Below are the code and all the weights of a small trained network. Each question names an input and a target symbol and asks about switching units off, where a switched-off unit gives its printed mean instead of its output.

import numpy as np


def w(rows, s, z=0):
    codes = np.array(rows[::2]) - 128.0
    scale = np.full(codes.shape[1], s)
    scale[-1] = z or s
    return codes * scale


def f(y):
    return np.maximum(y, 0)


def softmax(a):
    e = np.exp(a - a.max(-1, keepdims=True))
    return e / e.sum(-1, keepdims=True)


def log_softmax(a):
    a = a - a.max(-1, keepdims=True)
    return a - np.log(np.exp(a).sum(-1, keepdims=True))


def net(x, mask):
    ids = ['αβγεζθλμξστφω'.index(c) for c in x.split()]
    T = len(ids)
    res = E[ids] + P[:T]
    u = 0
    for l in range(2):
        r = res
        for j in range(2):
            rows = slice(3 * j, 3 * j + 3)
            q, k, v = (r @ M[l][rows].T for M in (Q, K, V))
            z = softmax(np.where(np.tri(T) > 0, q @ k.T / 3**0.5, -1e9)) @ v
            o = O[l][rows]
            res = res + np.where(mask[u + j], z, o[:, -1]) @ o[:, :-1]
        u += 2
        y = f(res @ A[l][:, :-1].T + A[l][:, -1])
        res = res + np.where(mask[u : u + 16], y, B[l][:, -1]) @ B[l][:, :-1]
        u += 16
    return log_softmax(res[-1] @ U[:, :-1].T + U[:, -1])


Q, K, V, O, A, B = {}, {}, {}, {}, {}, {}
E = w([
[148,153,105,121],'α',
[77,74,116,125],'β',
[113,156,111,128],'γ',
[165,166,126,135],'ε',
[118,82,121,128],'ζ',
[70,100,107,123],'θ',
[124,100,116,124],'λ',
[88,162,247,236],'μ',
[71,119,124,140],'ξ',
[103,131,104,122],'σ',
[113,122,113,125],'τ',
[115,110,103,116],'φ',
[162,131,119,126],'ω',
],0.014)
P = w([
[101,177,88,182],'0',
[173,59,138,155],'1',
[160,107,94,188],'2',
[215,183,126,180],'3',
[107,139,173,52],'4',
[52,234,117,109],'5',
[4,73,175,148],'6',
[213,50,171,129],'7',
[173,112,71,250],'8',
[202,139,97,91],'9',
[83,132,246,25],'10',
[63,213,112,116],'11',
[102,103,123,112],'12',
[194,28,165,96],'13',
],0.013)
Q[0] = w([
[213,50,78,203],'0.h0',
[117,198,35,92],'0.h0',
[159,106,210,6],'0.h0',
[105,197,99,111],'0.h1',
[66,113,172,163],'0.h1',
[203,88,78,67],'0.h1',
],0.013)
K[0] = w([
[49,182,187,32],'0.h0',
[93,88,50,194],'0.h0',
[181,25,249,56],'0.h0',
[69,131,121,109],'0.h1',
[109,148,185,188],'0.h1',
[175,86,57,69],'0.h1',
],0.014)
V[0] = w([
[237,227,174,131],'0.h0',
[32,199,93,143],'0.h0',
[199,254,108,120],'0.h0',
[95,118,180,187],'0.h1',
[141,57,72,137],'0.h1',
[66,184,132,156],'0.h1',
],0.0092)
O[0] = w([
[241,51,145,127,62],'0.h0',
[88,236,189,56,228],'0.h0',
[254,74,133,74,113],'0.h0',
[182,120,207,119,248],'0.h1',
[51,165,63,133,188],'0.h1',
[202,65,124,142,163],'0.h1',
],0.0088,0.0016)
A[0] = w([
[128,134,212,57,138],'0.n0',
[92,165,248,10,141],'0.n1',
[152,168,52,132,191],'0.n2',
[157,144,175,241,210],'0.n3',
[111,141,152,11,159],'0.n4',
[133,161,212,52,158],'0.n5',
[121,230,134,140,95],'0.n6',
[86,112,144,138,117],'0.n7',
[46,99,156,48,111],'0.n8',
[239,167,136,155,148],'0.n9',
[176,128,66,132,253],'0.n10',
[169,111,72,156,150],'0.n11',
[155,155,151,248,188],'0.n12',
[109,118,105,1,174],'0.n13',
[95,90,92,133,237],'0.n14',
[115,48,154,188,144],'0.n15',
],0.01,0.0053)
B[0] = w([
[196,187,172,192,192],'0.n0',
[192,173,187,101,229],'0.n1',
[134,96,67,44,225],'0.n2',
[45,48,122,127,229],'0.n3',
[255,215,160,74,194],'0.n4',
[231,77,161,110,205],'0.n5',
[98,149,147,146,234],'0.n6',
[100,221,209,153,175],'0.n7',
[189,214,145,112,224],'0.n8',
[78,70,126,145,249],'0.n9',
[106,12,108,104,244],'0.n10',
[108,131,31,149,175],'0.n11',
[35,45,217,112,205],'0.n12',
[254,110,110,105,209],'0.n13',
[133,125,48,97,254],'0.n14',
[104,200,103,115,225],'0.n15',
],0.0059,0.0052)
Q[1] = w([
[130,125,202,22],'1.h0',
[32,91,142,1],'1.h0',
[120,122,166,238],'1.h0',
[127,88,154,79],'1.h1',
[130,33,56,197],'1.h1',
[84,136,102,119],'1.h1',
],0.0061)
K[1] = w([
[41,98,218,118],'1.h0',
[150,76,254,172],'1.h0',
[174,158,87,36],'1.h0',
[111,208,199,169],'1.h1',
[139,112,110,115],'1.h1',
[109,210,125,108],'1.h1',
],0.0089)
V[1] = w([
[127,113,191,251],'1.h0',
[137,148,36,139],'1.h0',
[180,46,165,253],'1.h0',
[127,95,253,217],'1.h1',
[202,110,71,59],'1.h1',
[134,65,237,229],'1.h1',
],0.0053)
O[1] = w([
[240,191,159,174,194],'1.h0',
[102,78,209,53,2],'1.h0',
[142,144,124,183,235],'1.h0',
[150,193,111,159,176],'1.h1',
[119,58,193,46,136],'1.h1',
[121,184,87,253,173],'1.h1',
],0.0062,0.0054)
A[1] = w([
[118,129,32,70,121],'1.n0',
[1,150,198,78,179],'1.n1',
[77,84,72,183,211],'1.n2',
[55,152,82,115,139],'1.n3',
[35,149,170,103,134],'1.n4',
[153,152,216,82,28],'1.n5',
[16,82,72,143,166],'1.n6',
[177,161,62,213,2],'1.n7',
[96,72,75,117,137],'1.n8',
[158,41,54,89,73],'1.n9',
[200,110,29,138,211],'1.n10',
[37,76,55,158,90],'1.n11',
[100,75,247,127,152],'1.n12',
[132,154,159,194,48],'1.n13',
[137,178,159,168,24],'1.n14',
[106,248,102,133,140],'1.n15',
],0.0084,0.0048)
B[1] = w([
[166,67,117,156,183],'1.n0',
[30,170,128,126,203],'1.n1',
[198,232,107,128,173],'1.n2',
[103,107,118,177,163],'1.n3',
[72,141,176,155,172],'1.n4',
[188,221,221,133,148],'1.n5',
[184,254,51,150,186],'1.n6',
[70,115,149,17,254],'1.n7',
[123,112,93,163,182],'1.n8',
[126,84,129,182,204],'1.n9',
[106,82,188,180,231],'1.n10',
[225,238,76,89,163],'1.n11',
[121,90,61,105,172],'1.n12',
[124,102,85,70,198],'1.n13',
[93,67,70,99,192],'1.n14',
[155,58,175,191,245],'1.n15',
],0.007,0.012)
U = w([
[108,46,129,92,60],'α',
[74,134,131,185,91],'β',
[208,143,164,139,214],'γ',
[146,88,162,255,162],'ε',
[149,202,60,172,55],'ζ',
[130,145,179,136,92],'θ',
[126,160,59,124,109],'λ',
[140,128,128,174,4],'μ',
[205,183,171,230,197],'ξ',
[159,147,137,76,140],'σ',
[118,116,121,94,128],'τ',
[67,94,90,60,137],'φ',
[197,145,34,164,195],'ω',
],0.0084,0.0043)

Each question gives the input, a string of symbols that net reads in full, and the target symbol t.
The units are the heads (3 rows each of Q, K, V and O) and the neurons (one row each of A and B). Each row of codes is followed by its name. A weight is (code - 128) times the scale printed after its matrix; where a second scale follows, it is the last column's (O, A, B and U).
mask holds one flag per unit, layer by layer, with each layer's heads first. A switched-off unit (its flag False) gives its mean, the last column of its rows in O or B, instead of its output. The means were averaged over made-up inputs and are rounded, as every weight is.
A unit's drop is (log p(t) with every unit on - log p(t) with that unit switched off) / (log p(t) with every unit on - log p(t) with every unit switched off).
The circuit of an input: a set's keep is (log p(t) with only the set's units on - log p(t) with every unit switched off) / (log p(t) with every unit on - log p(t) with every unit switched off). Starting from the 12 units with the biggest drops (on a tie, the unit counted first), units are removed one at a time, each time the one whose removal leaves the highest keep (on an exact tie, the one counted first), for as long as the keep stays at least 0.8.
circuit, biggest first: the units of the circuit, biggest drop first
top k neurons: the k neurons with the biggest drops, biggest first
k most important neurons of layer l: the k neurons of layer l with the biggest drops, biggest first
heads that matter: for each layer, one digit per head in row order, 1 if its drop is at least 0.15 and else 0, layers parted by /
input φ λ φ τ φ γ β σ ε ω φ σ, target ε: circuit, biggest first => (0.h0, 1.n7, 1.n10, 0.n10)
input γ μ φ, target ε: heads that matter => 11 / 11
input ω ω φ φ φ μ τ γ ζ ε ξ, target ε: circuit, biggest first => (0.h0, 0.h1)
input β φ θ ε ε φ ω β ε σ ω γ, target ε: top 2 neurons => (1.n7, 1.n9)
input λ α ω ξ τ ζ β β ω ω ω φ, target ω: heads that matter => 10 / 10
input ω α ω φ μ ε, target ε: 3 most important neurons of layer 1 => (1.n10, 1.n6, 1.n11)
input β ω α, target β: heads that matter => 10 / 00
input γ ζ τ γ β ω θ λ ω λ ζ ω ω ζ, target ζ: heads that matter => 10 / 00
input ω ξ φ ω φ φ φ λ, target φ: circuit, biggest first => (1.h0, 0.h1, 1.n15)
input γ λ ζ ω β α σ β ε φ φ β γ φ, target φ: circuit, biggest first => (1.h0, 0.h1)
input θ τ ζ τ φ φ γ τ β, target φ: circuit, biggest first => (0.h0, 1.h0)
input σ β α α φ, target β: circuit, biggest first => (0.h0, 1.n4)
input μ ζ γ, target ε: heads that matter => 11 / 11
input ξ ξ ζ φ ζ, target ξ: circuit, biggest first => (1.n7, 1.n5, 0.n1)
input φ λ γ μ θ τ β α φ λ σ, target ε: circuit, biggest first => (0.h0, 0.h1)
input λ γ ξ γ ζ μ ω ω γ β ζ ω α, target ε: heads that matter => 01 / 10
input γ β λ ω α γ ξ α ω ω, target ξ: circuit, biggest first => (0.h0, 1.n7, 1.n15, 0.n1)
input ε ω ξ ξ ω λ ω β ζ ε ω ξ, target ζ: circuit, biggest first => (0.h0, 1.n6, 1.n11, 1.n2)
input β β ε σ β μ, target ε: circuit, biggest first => (0.h1, 0.n3)
input ω φ ω ξ α σ, target ω: heads that matter => 11 / 10
input σ β α φ ω ζ ω ω ω, target ζ: heads that matter => 00 / 00
input ω τ β ξ ω γ ζ ω, target ω: heads that matter => 10 / 10
input α φ φ α σ μ θ, target ε: top 3 neurons => (1.n10, 1.n6, 1.n11)
input γ α λ ζ ω, target α: circuit, biggest first => (0.h0, 1.h1, 1.h0)
input σ τ φ ζ ω φ, target φ: circuit, biggest first => (1.h1, 1.h0)
input τ γ ω λ ζ γ, target ω: heads that matter => 11 / 10
input λ ζ ω λ ω, target ζ: heads that matter => 10 / 00
input β ε ω ω β ζ β, target ω: heads that matter => 10 / 00
input ξ ω ω τ ζ ε, target ω: heads that matter => 11 / 10
